[-15 -16 -14 -59   8  22  -8 -44 -18  52  48  18  -7  -5  -3  -6  46 -41
 -34  28 -76  45  25   4 -42 -45  11 -36  31   3 -58  24]  4
[  4  17 -22 -29 -32  55  37  17  -9  -5 -23  16  24  -3  19 -37 -15  22
  14  25  18 -50 -33  15  32  18 -15 -27   5  -4 -20  -7]  1
[ 49  -1  -4  11 -14  -6  -4  16 -10 -22  23   4  18  19  17 -11 -13   1
  22 -23  48  48 -36 -17 -13  25  -5  26  21 -14   2 -33]  0
[ 36  46   9 -24 -10   7 -14  21  15  33  14  37 -12 -18  32 -15  10  18
  -6   8 -33  -8 -18 -25  18  25 -19 -11 -25  62  20   7]  6
[ -2 -27 -40 -16 -14   3  19  21   2 -29 -33  44  34   1   9 -18 -37 -14
 -52  -1  13  37 -28  11  23  19  14   0  70 -62  15 -20]  7
[ 64   5   5  13 -48  22  20 -51 -51   2  45   9  58 -31 -10 -26 -11  10
  34 -67  33 -14   6   6  -1  40  20  55 -27  43  15   9]  9
[-10 -15  19  -4 -23  28  23 -13   1 -27 -56  38  57 -22  22  -4 -30   7
  12   7   9   9  16  31   6  29  29  26   4 -34  -5  -2]  6
[  5 -12 -47  12 -29  10 -11  40  -8   4  42   3  52   2  10 -21 -27  -3
  -4   5 -23  27 -24   6 -27  -6  13  24  48 -10  -7 -31]  9
[ 16  10 -21  -9 -31  24 -41  43  -3  11  78  -5  11  25   1   1  25 -66
   3 -18 -32  54 -67   9 -75   0  24   7  11 -45  13 -53]  6
[  2  14  12   6  10   8  68 -21  -9  -9  26  20  44   0  -1 -49 -18 -47
  43 -23 -13  48 -13  22   4   6   6 -28  23  -2  14   9]  10
[-34   9  -9  -3  -6   4  18  25   9  16 -16  12  45  11  12 -26 -41  -8
   5   7 -34  18 -15  29   0   9   5  -4  35 -55  67 -36]  8
[ -3   5 -25  32 -45  33   1 -20 -25  -6  42  -5  66 -12  -4 -15   4  36
 -15 -22 -45  -2  -7   3 -15   5  38  17  50  20 -32   5]  5
[ -3  32  33 -63 -38  10 -20   9 -42   1 -23  41  71 -14  23 -34  48  -2
 -48   2 -35   1   1  33 -29   2  17 -32  20  11  -4 -13]  2
[ -2  32 -86  33 -23  19 -21  72  30 -15  50 -20 -57  14  18  33 -34  -6
  14  -4 -29  20  -1  -2 -44  38 -18  44 -17  46  73 -46]  9
[-32   6  -1 -35 -22  26  27  20  37  25 -20  30  14   0  16 -13  38  12
 -31  42 -63 -11 -30 -13  47 -22  35 -46   3  31 -32  14]  10
[ 35 -34 -23 -26 -20  18  18 -42   6  21  15  72 -22 -48  -8 -30 -36  -9
 -53  -7   8 -18   4  -3  42  15 -16  20  17  44 -11  36]  7
[ 12  38  52   2  21 -18 -44  43   1 -26 -17  -1   5  -9  30  26  32  23
   8  -5  11 -18 -15  13 -47  10   2   4 -13  32 -14 -30]  6
[-36 -15  44 -25   5 -52 -31  24   1  21  44  12  14  11   5 -74 -20 -56
 -27  16 -73 -12 -18  18  38  -9   1 -23  65  -1   4  19]  5
[-19  56 -46  48 -50  30  -5   9  11  -3  21   8  21 -20   4 -43 -40  14
 -27  28  -8 -57 -50   3  38 -13 -39 -22  30 -19 -18 -20]  1
[-42   1  12  41   0  -6  24 -69  -8  -1  48 -41 -22 -26 -32  -2 -17  -2
  17 -15 -68 -43  35  19  -1 -13  12  12   5  26 -15  43]  1
[ 33 -37 -38  38  21   4  34  29   0 -21  52 -12  21  18  16  27   7  64
  28 -17  64 -32 -94 -24 -26  12  12  20  48 -30 -68  -6]  6
[ -1 -16  -4 -26 -33  27 -15 -19 -59 -25  20  14  -6 -17 -17 -19  16 -47
 -86  46  35  46   6  -5   1  -9  -7  18  46 -13 -68  -8]  9
[ 36 -18  39 -15  25 -24  35  46  14   2 -19  53 -18 -25   4 -24 -16   9
 -34 -20 -19   4 -37 -29  58 -18 -10 -27   6  31 -16  23]  5
[-15  -7  26   6   1 -16  15 -69  11  44  41 -31 -45  -8 -40 -12  -2   4
   4 -14 -65  -9  51   1  20 -30   4  17  17  75  -4  66]  8
[ 17 -22 -63  25 -39  19  13 -19  12  -4  19  -5  20   6 -76 -34  18  -7
 -30 -23 -20   4 -15  13 -34 -14   6  23   7  15  24   3]  2
[-26  -2  36 -50 -24   3  -7 -27 -22  19  -3 -26 -10  17  -8 -22  12 -29
 -10  27 -44  46  21 -25  50 -18  20 -22  -5 -25 -16  33]  0
[ 11   6 -16  20   5  25  20   3  34 -11   1   0   9  -8   3  -5  10  10
  24  -1 -32 -35 -25  42 -51   2  17  -3   5  46  -5 -54]  1
[ 28   8 -27   1 -61   4   3 -47  35  19  -3   7 -18  27 -28 -37  11  -9
 -48  23  49  16 -49 -12  25  -1 -23  25  25 -18 -12 -13]  10
[-20 -15 -64 -13   3  51  38  27 -20  13   7 -79  12  18 -20  -9 -18  25
  63 -28 -42 -61 -10  21   3  31  20  -1 -21   9  49 -10]  3
[ 35  11 -73 -16 -55  14  27 -29 -29  -9 -16  28  61  16 -24   1   6  32
 -38 -42   0  14  32   1 -64  30  -8  23  31   8  -4  15]  9
[ -4   6   5 -12  -5  39 -41  38 -39   4  54 -20   1 -35   8 -19  -3 -57
  13   8   8  -7  -3  -1  33 -57   6 -34   8 -21 -47  -9]  1
[  6 -15 -34 -54  19  28  24  58   0   9  -7 -10 -15  -6  25 -25 -28 -61
   0 -28 -31   1 -15  21  44 -28   2 -59  33  -9  -6 -26]  3
[  2  32  22 -19  -9  27  -5 -24   6   1   4   9 -19 -12  49  33  26 -26
  35  11  28  59  41   3  16 -36   6 -41 -23   3 -43  30]  2
[-14 -21  11  31  43 -17 -10  52  45   3  -2   1  39   4  -7 -20 -19  10
  59  18 -14  -5 -29   2  33 -10  23 -13 -13  13  29   9]  7
[ 23  32 -14   1 -28  13  46 -40  13  24  37 -11 -42  -6  25   6 -39  -1
   7 -46 -28  -2 -42   5  -2   9  -7   4   6 -25   5  -1]  6
[ 18  12 -41 -15 -19  23   8 -47   5  32  47   0 -29   8  -8 -16   1 -18
  -9   5 -29  21  -1 -13 -26  -6 -23 -13   5  20 -16   1]  0
[ 19   8 -20  32  11  22  43 -11  33   2  35  -2 -49 -14  20  44   6  -1
  34 -21   6 -30 -50 -15  23  21  20  -6 -54  -7  28 -31]  1
[ 23 -44   2  54  47   2  15  24  -2 -29  35 -36  -6  -2 -12  -9 -36  14
  51   8  32  42 -26  13 -45  -1 -24  47  45  36 -48 -25]  3
[-42   1  35 -15  45 -24   5  14   4  11 -11 -19 -52  -6 -16  -6 -11  -7
  -3  42  -8 -24  -5  19 -34 -20 -41  -4 -13   2   1  -6]  10
[ 10 -36  20  -6  29 -68 -23  51 -15  15  26  21  -2 -19  14 -28 -30  30
 -15  13  28 -13 -10 -34  42 -23 -41  11  40  -3 -14  51]  2
[-23   0 -29 -32  20  -9  15  45 -16 -42   4  18  34  55  28  -4  19 -17
  19   6 -27  68  14  26 -59  40   6 -17  72  -8   3   4]  4
[ -26  -13   49  -52   32    9    3  -92  -24   32   26  -24 -114  -36
   11   12   13  -65  -25   64    6   -7   38    6   33  -18  -16  -19
  -19  -17  -40    9]  1
[  8 -12 -11 -19  22  11   7  42   7  34  -2  -9  20   3 -18  -6   2 -16
  21 -27 -30  10 -10   7  -2 -25  26 -16  -9 -14  62 -30]  8
[ 16 -39  -3  16  30 -31 -67   9 -17   1  29   8  82 -29 -36 -44  13 -14
 -20 -15 -16 -10  10  20 -26 -13  37  23  51  33  19 -24]  7
[ -6  29  10 -37  34 -24  -9  52  -9  -9 -28 -13 -40 -19  34  11 -18  -2
 -19 -41 -63   9  16  30 -28 -18  -3 -15  24  10  31 -39]  4
[-16  -6 -37  -5  50 -24 -13  -8  19   3  39  16 -29  17  15   8  19 -45
  27  18 -10   7  33   6  -7  47  -7  -3  -9  18  64   1]  4
[-14  16 -51 -55   2  32 -10  13 -19  26  -9  11 -12 -12  20   4  -1  17
 -55  42 -36 -14  -2  11 -63   7 -28 -16  27 -20  -6 -33]  6
[-27  35  77   6  -2  50  26 -13 -24  11   5  25  -3 -52  -3  -2 -10 -18
  13   8 -38   2 -12  34 -16  14   6   9 -67  19  44 -31]  8
[-10  17   2  13 -14  11   3  -1  -4 -18   5 -48 -49   9  18  16 -33   4
  33  22  42   5   1  13   1  21 -16  38 -19  -5   6 -20]  9
[  8 -10  29  27 -37   4 -67  11  -2 -38 -45  32  98   7 -20 -37  11 -46
   3  21  56  47  17  17  23  31  11  37   0 -18   8 -25]  3
[  5  34 -76  39 -32  32 -39  32   1  16  21   3  64 -17 -22 -10 -27  30
   3 -21 -31   3  -9  -5 -26   0   2  10  -4  -2  56 -19]  7
[ 17 -12  26  36  78 -53  24 -43  41   9 -10 -31 -53  -5 -24  -9 -15  22
  32  17   8  15  -2 -15  48  16  -5  11 -19  41  61   9]  7
[-15 -12  51  20   1 -35   7 -16   4  23  41 -32 -43 -28   2 -28 -42  15
  18  -4  -1 -68 -46  20  32  -7 -16  33 -19  -6  23   9]  2
[ 13  -1   9 -25 -42  -7  22 -15  18  -7   8  30  10  37  51  63  60   1
 -13 -31  -2  56 -52   7 -49  27  56   4   6 -55  -1 -25]  2
[-18  -2   4  -2  -3 -35  -6 -31   7  39  40  24 -28  -8   5  -6 -10  -8
 -12  19  21 -53 -20 -12  34  12 -39  -2 -33 -40  30  39]  2
[-43   0  -6 -13 -24   4  -2  14 -20  16 -19 -31  18 -23 -38 -64 -72 -10
 -24  -9 -85 -34   6  25   4 -35 -13  -1  11 -33  31 -12]  0
[  0  -5  -8 -19 -38  24 -14   1  33  53  11  69  40 -26  -1 -34 -21 -26
 -44  18 -95  37 -47  18 -21   6  27  10  -5 -10  54 -42]  7
[ 26 -12  -2 -25 -10  13 -15  -9 -35  -5  24  20  37  -7   1 -26  21 -11
   1 -16 -20  35  16  27 -50  35  21  39  27  37  18 -22]  4
[-42  14  48 -37  -2 -32 -21  -7 -13  41 -17 -41 -33  -9  -6 -22 -13   5
 -31  28 -20 -35 -16  16  12 -73 -34 -34   3 -58 -31  20]  2
[  0  -7  70 -36 -35 -17 -29 -31 -28  22 -13  13  47  -9  12 -45 -16 -70
 -15  30  -2  72   5  14  38   3  28  24  -4 -70  28 -30]  9
[  9  34  19  35  20 -37  -3  22   7   0  -5 -16  16 -37   4 -12 -30   4
  32 -54 -28  10  30   0  42 -41   4 -20 -20  14  56  17]  2
[-30  20 -71   4  43  15  38  54  -9 -27 -15  -5 -12  -5  13  23  -7  69
 -32  42 -53  22  22 -33 -16   7 -21 -30  56  31 -19  22]  6
[ 15  18 -12 -44 -41  54  52 -82 -21  42 -17   7 -34 -27 -23 -15  -7  -3
 -42 -16 -51  20  -6  15 -10  -8  -8   1 -29 -23   7  -6]  4
[ 16 -16  17 -17  -1   7 -44  18  15 -11 -13 -17 -32 -10  24  18  18   8
 -23  31   8  34   6   1 -11 -21  21  30  39  27 -54 -24]  6
[   4  -33   41  -17   68  -72    4  -48    9   36   20  -20  -27   -2
  -19  -45  -23 -100    6   13    6   22    8   21   26  -40  -12  -24
    7  -49   23  -15]  9
[ -8  34 -26 -14 -23  82   7 -38 -47  11   9  24  33 -33   7 -52 -14 -14
  20  75  63 -50  -1  13  35  36 -47 -27 -36 -25   0 -12]  1
[-25  21  26 -15 -27   2 -46 -14  -7  23  42  -5  -7   4   2 -34  -7 -43
  11  10 -34  -7  -2  41 -28  -6 -16  11   3  -4  -4  -2]  4
[ 17 -42 -16 -14  55  54 -18  -1 -23  10  54 -13 -46 -51   7  16   8  -7
  20  38  32   2   8   8 -25  -9  12  14  -8  60 -28 -24]  7
[ 50 -45 -33 -24   4  19  35 -18  17  41  -3  23  32 -21 -15 -59 -25 -24
   3   7   2   0 -11  10  26 -26   7  -3   7  15  -5 -19]  9
